Here is a tiny trained network, its code and every weight. The questions are about switching its units off for an input and a target symbol, where a switched-off unit gives its printed mean instead of its output.

import numpy as np


def w(rows, s, z=0):
    codes = np.array(rows[::2]) - 128.0
    scale = np.full(codes.shape[1], s)
    scale[-1] = z or s
    return codes * scale


def norm(h):
    return h / np.sqrt((h * h).mean(-1, keepdims=True) + 1e-5)


def softmax(a):
    e = np.exp(a - a.max(-1, keepdims=True))
    return e / e.sum(-1, keepdims=True)


def log_softmax(a):
    a = a - a.max(-1, keepdims=True)
    return a - np.log(np.exp(a).sum(-1, keepdims=True))


def net(x, mask):
    ids = ['Σαθμφψ'.index(c) for c in x.split()]
    T = len(ids)
    res = E[ids] + P[:T]
    u = 0
    for l in range(2):
        r = norm(res)
        for j in range(3):
            rows = slice(2 * j, 2 * j + 2)
            q, k, v = (r @ M[l][rows].T for M in (Q, K, V))
            z = softmax(np.where(np.tri(T) > 0, q @ k.T / 2**0.5, -1e9)) @ v
            o = O[l][rows]
            res = res + np.where(mask[u + j], z, o[:, -1]) @ o[:, :-1]
        u += 3
    return log_softmax(norm(res)[-1] @ U[:, :-1].T + U[:, -1])


Q, K, V, O = {}, {}, {}, {}
E = w([
[128,197,86],'Σ',
[119,97,210],'α',
[36,141,157],'θ',
[1,151,168],'μ',
[144,191,102],'φ',
[191,158,196],'ψ',
],0.0099)
P = w([
[147,56,150],'0',
[59,208,88],'1',
[200,111,105],'2',
[38,254,129],'3',
[191,100,113],'4',
[48,234,154],'5',
[191,102,110],'6',
[34,232,162],'7',
[191,107,98],'8',
],0.0091)
Q[0] = w([
[227,171,247],'0.h0',
[123,206,69],'0.h0',
[114,88,95],'0.h1',
[167,144,137],'0.h1',
[48,190,217],'0.h2',
[187,105,107],'0.h2',
],0.012)
K[0] = w([
[129,1,79],'0.h0',
[53,182,63],'0.h0',
[85,234,143],'0.h1',
[127,123,103],'0.h1',
[157,183,178],'0.h2',
[108,80,102],'0.h2',
],0.015)
V[0] = w([
[146,2,15],'0.h0',
[226,181,157],'0.h0',
[186,72,151],'0.h1',
[134,163,224],'0.h1',
[25,4,30],'0.h2',
[128,86,16],'0.h2',
],0.0064)
O[0] = w([
[125,196,1,1],'0.h0',
[115,107,193,96],'0.h0',
[117,132,53,103],'0.h1',
[164,209,167,173],'0.h1',
[177,65,211,34],'0.h2',
[113,70,230,47],'0.h2',
],0.0085,0.0051)
Q[1] = w([
[97,92,4],'1.h0',
[43,119,34],'1.h0',
[203,92,236],'1.h1',
[183,164,141],'1.h1',
[194,188,177],'1.h2',
[36,55,202],'1.h2',
],0.016)
K[1] = w([
[140,181,196],'1.h0',
[150,188,146],'1.h0',
[157,63,80],'1.h1',
[108,89,96],'1.h1',
[236,212,144],'1.h2',
[95,6,79],'1.h2',
],0.018)
V[1] = w([
[77,73,171],'1.h0',
[137,18,89],'1.h0',
[96,225,28],'1.h1',
[205,164,229],'1.h1',
[96,188,115],'1.h2',
[17,2,162],'1.h2',
],0.0084)
O[1] = w([
[238,144,214,216],'1.h0',
[81,255,203,3],'1.h0',
[178,120,217,161],'1.h1',
[165,106,81,227],'1.h1',
[159,52,205,145],'1.h2',
[211,146,119,83],'1.h2',
],0.0075,0.0021)
U = w([
[61,137,1,171],'Σ',
[103,167,187,14],'α',
[90,87,167,107],'θ',
[129,4,72,238],'μ',
[155,144,88,107],'φ',
[206,81,78,255],'ψ',
],0.012,0.0038)

Each question gives the input, a string of symbols that net reads in full, and the target symbol t.
The units are the heads (2 rows each of Q, K, V and O). Each row of codes is followed by its name. A weight is (code - 128) times the scale printed after its matrix; where a second scale follows, it is the last column's (O and U).
mask holds one flag per head, layer by layer. A switched-off head (its flag False) gives its mean, the last column of its rows in O, instead of its output. The means were averaged over made-up inputs and are rounded, as every weight is.
A unit's drop is (log p(t) with every unit on - log p(t) with that unit switched off) / (log p(t) with every unit on - log p(t) with every unit switched off).
The circuit of an input: a set's keep is (log p(t) with only the set's units on - log p(t) with every unit switched off) / (log p(t) with every unit on - log p(t) with every unit switched off). Starting from all 6 units, units are removed one at a time, each time the one whose removal leaves the highest keep (on an exact tie, the one counted first), for as long as the keep stays at least 0.8.
circuit, biggest first: the units of the circuit, biggest drop first
unit that matters most: the unit with the biggest drop
heads that matter: for each layer, one digit per head in row order, 1 if its drop is at least 0.15 and else 0, layers parted by /
input ψ μ μ φ μ Σ, target θ: unit that matters most : 1.h2
input Σ θ Σ Σ μ ψ Σ, target α: circuit, biggest first : (0.h1, 0.h2, 1.h0)
input α α μ μ μ μ θ, target Σ: circuit, biggest first : (1.h1, 0.h1)
input ψ μ θ Σ ψ, target μ: circuit, biggest first : (1.h2, 1.h0, 0.h2)
input Σ ψ θ, target α: circuit, biggest first : (0.h1, 0.h0, 0.h2, 1.h0)
input φ θ ψ μ α, target θ: heads that matter : 110 / 011
input θ θ ψ α, target Σ: circuit, biggest first : (0.h2, 0.h0)
input α φ θ μ φ, target Σ: heads that matter : 101 / 111
input ψ μ φ φ Σ, target μ: heads that matter : 000 / 101
input α Σ μ φ ψ μ μ, target Σ: heads that matter : 111 / 101
input μ φ μ, target ψ: heads that matter : 000 / 001
input φ φ φ ψ α, target θ: circuit, biggest first : (1.h1, 0.h0, 1.h2)
input ψ μ θ ψ ψ α, target Σ: heads that matter : 001 / 100
input φ θ μ Σ Σ ψ μ ψ ψ, target α: unit that matters most : 0.h1
input α μ φ, target Σ: heads that matter : 001 / 011
input Σ μ φ μ μ μ θ, target α: circuit, biggest first : (0.h1, 1.h0)
input φ ψ μ α μ μ φ, target θ: circuit, biggest first : (1.h1, 1.h2)
input φ ψ μ θ μ ψ μ ψ, target Σ: heads that matter : 101 / 100
input α ψ μ ψ Σ, target Σ: heads that matter : 001 / 011
input Σ θ Σ, target α: heads that matter : 111 / 000
input μ Σ μ θ θ, target ψ: circuit, biggest first : (1.h2)
input φ Σ φ Σ α α μ μ ψ, target θ: heads that matter : 110 / 011
input φ μ Σ θ Σ, target θ: circuit, biggest first : (1.h1, 1.h2)
input ψ φ μ, target μ: heads that matter : 000 / 100
